Each row has a name. Each question is about the rows just above it.

[166 139 163 155 136 188] = Y
[ 96 136 163 155 136 188] = B
[ 97 136 163 154 129 103] = N
The rest of the row after [139 163]:
[155 136 188]
Go on from [136 163 154] to the end of its row.
[129 103]
After [ 97 136 163 154 129], its row goes on with
[103]
After [ 97 136], its row goes on with
[163 154 129 103]

[154 151 146 134 154]  C
[126 107 102 114 111]  F
[131 107  93 132 115]  P
[126 151 146 135 127]  H
[121 101 119 127 112]  D
[115 123 106 152 104]  G
[114 132 147 124 128]  Q
[134 166 143 128 153]  L
[129 168 171 136 190]  E
After [119 127], its row goes on with
[112]
The rest of the row after [107  93]:
[132 115]
After [132 147 124], its row goes on with
[128]
The rest of the row after [126 107 102 114]:
[111]
After [151 146 134], its row goes on with
[154]

[140 164  88 162 100 142  93 139 154 163 116 151 137 114 111 115 113 141
  84  77 118 104 133 135 146 145 153 156 131  85 123 129  74  71  88 149]  vebe
[140 164  88 162 100 142  93 139 154 126 116 151 137 114 111 115 113 141
 122 117 115 104 133 135 146 145 153 156 131  85 123 129  74  71  88 149]  beme
[ 67 182 156 168  99 182 177 162  86 115 113 118 114  94 156  87 176 150
  84  77 117 104 110  85 183 128 153 156 130  77  72 162 138 112  69 159]  Zak
Go on from [122 117] to the end of its row.
[115 104 133 135 146 145 153 156 131  85 123 129  74  71  88 149]
The rest of the row after [156 130  77  72 162]:
[138 112  69 159]
After [ 86 115], its row goes on with
[113 118 114  94 156  87 176 150  84  77 117 104 110  85 183 128 153 156
 130  77  72 162 138 112  69 159]
Go on from [ 77  72 162] to the end of its row.
[138 112  69 159]
Go on from [177 162] to the end of its row.
[ 86 115 113 118 114  94 156  87 176 150  84  77 117 104 110  85 183 128
 153 156 130  77  72 162 138 112  69 159]
The rest of the row after [ 84  77 117]:
[104 110  85 183 128 153 156 130  77  72 162 138 112  69 159]
The rest of the row after [163 116 151]:
[137 114 111 115 113 141  84  77 118 104 133 135 146 145 153 156 131  85
 123 129  74  71  88 149]

[135 100 135  87 111 131  90] -> dos
[135 101 135  87 112 129 111] -> Falo
[123 137 169 175 148  98 119] -> nobar
[151 119  95  68 160 135 126] -> Daz
[120 100 169 175 148  97 119] -> goti
[118 117 144 176 110 112 107] -> Boti
[144 132 144 177 110 129 122] -> liped
After [135 100 135], its row goes on with
[ 87 111 131  90]
Go on from [135  87 111] to the end of its row.
[131  90]
Go on from [177 110] to the end of its row.
[129 122]
The rest of the row after [144 177 110]:
[129 122]
Go on from [101 135  87] to the end of its row.
[112 129 111]

[130 129 133 119 136 130 133 136 126 126 126 136 127 133 140 139 131 127
 136 130 116 132 134 130 133 126 123 125 124 133 127 124 137] = bulen
[143 129 150 130 129 114 114 124 121 160 111 125 105 150 169 161  93  75
 115 144  94 136 160 188 118 118 133 148 148 131  63 157 128] = soki
[130 129 134 118 136 130 133 136 126 125 126 136 127 132 140 139 131 126
 137 130 116 132 135 131 133 126 122 124 123 132 127 124 137] = garo
[143 129 150 130 129 114 128 124 121 160 111 125 105 150 169 161  93  75
 115 144 137 136 160 188 118 118 133 148 148 131  63 157 128] = Vov
[133 128 134 128 129 122 123 129 126 139 123 129 121 136 142 139  94  75
 115 134 117 129 138 148 125 127 130 131 135 128 108 136 128] = semap
[143 129 150 130 129 114 128 124 121 125 125 125 105 150 169 161  93  75
 115 144  94 136 160 188 118 118 133 148 148 131  63 157 128] = buvi
The rest of the row after [150 130 129 114 114]:
[124 121 160 111 125 105 150 169 161  93  75 115 144  94 136 160 188 118
 118 133 148 148 131  63 157 128]
Go on from [126 136 127 133 140] to the end of its row.
[139 131 127 136 130 116 132 134 130 133 126 123 125 124 133 127 124 137]
After [125 126], its row goes on with
[136 127 132 140 139 131 126 137 130 116 132 135 131 133 126 122 124 123
 132 127 124 137]

[117 125 131 134 119 139 138 126  88 138 136 136 143 121 130 115 131 122
 134 128 125 133 117 115 130 129 125 118 119 132 124 152 122 126 140 149] -> rilun
[124 131 134 133 119 136 135 126 105 130 134 138 141 123 127 118 137 122
 132 111 173 132 123 127 132 138 119 121 127 131 127 144 126 131 138 134] -> Moma
[133 125 161 135 110 121 145 119 135 131 109 126 150 123 123 138 142 110
 165 121 137 107 138 123 138 145 100 137 137 130 143 114 147 139 114 101] -> naka
[127 122 136 131 121 138 140 129 111 127 134 134 136 134 128 121 122 123
 132 126 126 134 119 128 120 138 119 129 132 131 124 153 126 128 118 142] -> dev
[136 118 182 148 104 100 163 113 170 120  89 129 152 131 120 159 153 104
 173 110 173 102 153 130 156 152  90 151 147 142 152  96 165 146  91  68] -> Pavo
[129 134 109 124 129 147 130 125  76 128 155 139 142 114 124 115 120 131
 129 129  91 148 113 113 115 126 135 113 116 122 119 153 106 121 150 161] -> Lanu
[136 118 182 148 103 100 144 113 170 120  89 129 152 131 120 159 153 104
 173 110 173 102 153 130 156 152  90 151 147 142 152  96 165 146  91  68] -> zovu
The rest of the row after [104 100]:
[163 113 170 120  89 129 152 131 120 159 153 104 173 110 173 102 153 130
 156 152  90 151 147 142 152  96 165 146  91  68]
After [124 152], its row goes on with
[122 126 140 149]
After [132 131], its row goes on with
[124 153 126 128 118 142]

[113 171 133  76] : zuga
[102 136 169 126] : lim
[102 136 168 126] : sefug
[ 71 143 167 126] : vezag
Which row holds [113 171 133  76]?
zuga
Go on from [102 136 168] to the end of its row.
[126]
Which row holds [102 136 169 126]?
lim

[ 91 140 102 124] : Fel
[100 143  94 134] : mesem
[126 131 190 117] : zipo
[163 118 148 120] : rezek
[134 145  97 121] : nimob
[138 131 133 127] : bup
[ 91 139  98 121] : Por
[ 96 144  94 125] : muk
[164 121 132 127] : dut
[ 92 140 102 124] : Sepe
After [ 91 139  98], its row goes on with
[121]
The rest of the row after [ 91 139]:
[ 98 121]
Go on from [ 91 140] to the end of its row.
[102 124]
The rest of the row after [134 145]:
[ 97 121]

[119 117 114 125 112  81 118 118 125 149 118 119 123 110 116 126 122 118
 102 126 131 109 151 116 115  98 170 107 151  72 152 110 138 116 137 130
 115 121 154 152 113 104 124 117 113 116 140 139 140 123 133 136]  vapir
[117 117 113 125 114  76 120 116 123 112 106 119 124 110 114 123 121 117
 102 126 132 106 154 116 113  97 173 104 153  69 152 109 146 128 180 111
 106 129 144 129 138 129  94 118 164 110 120 139 141 129 119 122]  Bape
[117 117 113 125 114  76 120 116 123 112 106 119 124 110 114 123 121 117
 102 126 132 106 154 116 113  97 173 104 153  69 152 109 136 117 162 118
 115 125 145 132 128 123 106 121 149 116 129 139 142 129 119 125]  pefe
[123 121 133 112 129 105 118 120 124 129 126 140 114 146 117 144 115 123
 144 138 117 108 136 135 118 116 154 119 139 129 143 116 144 131 164 116
 106 126 150 130 127 126 114 122 147 110 129 139 139 134 117 125]  vofik
[137 104 131 118  97 152  96 128 135 151 118 128 117 112 126 159 112 126
 111 129 116 136 117 129 143  94 130 135 147 107 167 102 167  95 141 121
 141 132 132 140 129 123 104 126 146 127 137 125 138 113 126 118]  kebo
[137 111 155 124 121 170 117 137 135 137 138 167  90 149 143 171 117 116
 150 119 127 125 147 152 143 124 126 124 130 128 144 119 155 141 146 117
 109 128 154 116 120 136 145 137 140 108 142 113 127 158 111 120]  Guz
[140 107 130 122  96 149  93 133 138 148 118 123 118 112 130 157 116 127
 110 129 118 140 116 123 144  99 133 137 142 107 163 106 167  95 142 121
 143 127 132 139 128 117 104 125 142 130 137 125 141 117 127 120]  bas
[117 117 113 125 114  76 120 116 123 112 106 119 124 110 114 123 121 117
 102 126 132 106 154 116 113  97 173 104 153  69 152 109 136 117 137 130
 115 120 156 154 112 104 126 116 110 115 140 141 139 123 133 137]  beda
[157 129 129 137 110 122  88 153 148 127 127 108 119 131 150 149 141 130
 127 137 128 152 122 102 144 143 153 144 106 118 130 141 136 115 139 133
 131 103 145 124 107 106 112 118 127 139 139 130 152 155 127 134]  bak
The rest of the row after [143 153 144 106 118]:
[130 141 136 115 139 133 131 103 145 124 107 106 112 118 127 139 139 130
 152 155 127 134]
After [149 141 130 127], its row goes on with
[137 128 152 122 102 144 143 153 144 106 118 130 141 136 115 139 133 131
 103 145 124 107 106 112 118 127 139 139 130 152 155 127 134]
After [115 121], its row goes on with
[154 152 113 104 124 117 113 116 140 139 140 123 133 136]
The rest of the row after [139 142 129 119]:
[125]
Go on from [167  95 142 121] to the end of its row.
[143 127 132 139 128 117 104 125 142 130 137 125 141 117 127 120]
Go on from [128 123] to the end of its row.
[106 121 149 116 129 139 142 129 119 125]
After [148 118], its row goes on with
[123 118 112 130 157 116 127 110 129 118 140 116 123 144  99 133 137 142
 107 163 106 167  95 142 121 143 127 132 139 128 117 104 125 142 130 137
 125 141 117 127 120]

[120  95 192 151 142 125 136 104 162 140 132 124 111 116] = Baze
[123  83 181 152 142 152 127 112 153 160 111 115  95  89] = pumu
[138 143  54 111  95 157 116 156  94 139 107 125 136 124] = lugir
After [152 142], its row goes on with
[152 127 112 153 160 111 115  95  89]
The rest of the row after [151 142]:
[125 136 104 162 140 132 124 111 116]

[148 146 138 108 137 149 115 111 154 145 102 146 133 137 103 150 148 143
 128 149 135 146 152 141 140 103 118 159 148 141 121  97 133 128 136 122
 132 134 146 156 131 126 137 146 151 130 149 124 142 154 138  78 136 145
 134 108 111 148 119 158 144 140 130 121] -> zir
[148 146 138 108 137 149 115 111 154 145 102 146 133 137 103 150 147 143
 128 149 135 146 152 141 140 103 118 159 148 141 121  97 133 128 136 122
 132 134 146 156 131 126 137 146 151 130 149 124 142 154 138  78 136 145
 134 108 111 148 119 158 144 140 133 151] -> lib
[148 146 138 108 137 151 115 111 154 145 102 146 138 137 103 150 147 143
 128 149 141 146 152 141 140 103 118 159 148 141 121 148 133 128 136 148
 153 134 146 149 145 115 137 146 151 130 149 124 142 154 138  78 136 145
 134 108 111 148 119 158 144 140 133 151] -> guga
[148 146 138 108 137 149 115 111 154 145 102 146 133 137 103 150 147 143
 128 149 141 146 152 141 140 103 118 159 148 141 121 148 133 128 136 122
 132 134 146 149 145 126 137 146 151 130 149 124 142 154 138  78 136 145
 134 108 111 148 119 158 145 140 133 151] -> Gigev
Where do [148 146 138 108 137 151 115 111 154 145 102 146 138 137 103 150 147 143
 128 149 141 146 152 141 140 103 118 159 148 141 121 148 133 128 136 148
 153 134 146 149 145 115 137 146 151 130 149 124 142 154 138  78 136 145
 134 108 111 148 119 158 144 140 133 151] appear?
guga
The rest of the row after [137 151]:
[115 111 154 145 102 146 138 137 103 150 147 143 128 149 141 146 152 141
 140 103 118 159 148 141 121 148 133 128 136 148 153 134 146 149 145 115
 137 146 151 130 149 124 142 154 138  78 136 145 134 108 111 148 119 158
 144 140 133 151]
The rest of the row after [115 137 146]:
[151 130 149 124 142 154 138  78 136 145 134 108 111 148 119 158 144 140
 133 151]

[108 140 133 152 137 132 148 144 118 174 120 109 134 139 121  97 160 193]  detu
[141 114 131 132 103 175 143 129 119 175 120 126 131 126 128 141 132 161]  Zum
[141 113 131 132 103 175 143 129 119 175 121 126 134 139 121  96 161 162]  kuz
[108 140 133 152 137 132 148 144 118 175 121 127 134 139 121  96 160 193]  vumik
After [113 131 132], its row goes on with
[103 175 143 129 119 175 121 126 134 139 121  96 161 162]
The rest of the row after [134 139 121  97 160]:
[193]
The rest of the row after [118 174 120 109 134]:
[139 121  97 160 193]
Go on from [119 175 121] to the end of its row.
[126 134 139 121  96 161 162]
The rest of the row after [175 120 126]:
[131 126 128 141 132 161]
After [121 127 134 139 121], its row goes on with
[ 96 160 193]
Go on from [175 121 126 134] to the end of its row.
[139 121  96 161 162]

[100  93 123 118 161 133 126  93 142  91 197  97  96 135 155] -> fevu
[128 120 170 109 155 111 116  81 100 148 111 157 160 124 111] -> tapug
[ 99  93 123 118 103 122 136 174 122 115 134 143 139 110  86] -> Siner
[147 123 152 128 158 135 121 139 105 108 146 107  78 147  85] -> Piber
[126 139 134 149 160 133 137 115 143  91 197 102 107 115 144] -> moga
[131 132  87 150 101 141 141 175 163 109 147 104 114 124 145] -> rodid
The rest of the row after [ 93 123 118 103]:
[122 136 174 122 115 134 143 139 110  86]
Go on from [160 133] to the end of its row.
[137 115 143  91 197 102 107 115 144]
After [163 109 147 104 114], its row goes on with
[124 145]
Go on from [100  93] to the end of its row.
[123 118 161 133 126  93 142  91 197  97  96 135 155]
The rest of the row after [143  91 197]:
[102 107 115 144]

[157 147 151 182] = Nis
[144 121 120 146] = Baz
[133 125 133 136] = timu
[126 124 119 146] = nepel
Go on from [133 125 133] to the end of its row.
[136]
Go on from [157 147] to the end of its row.
[151 182]

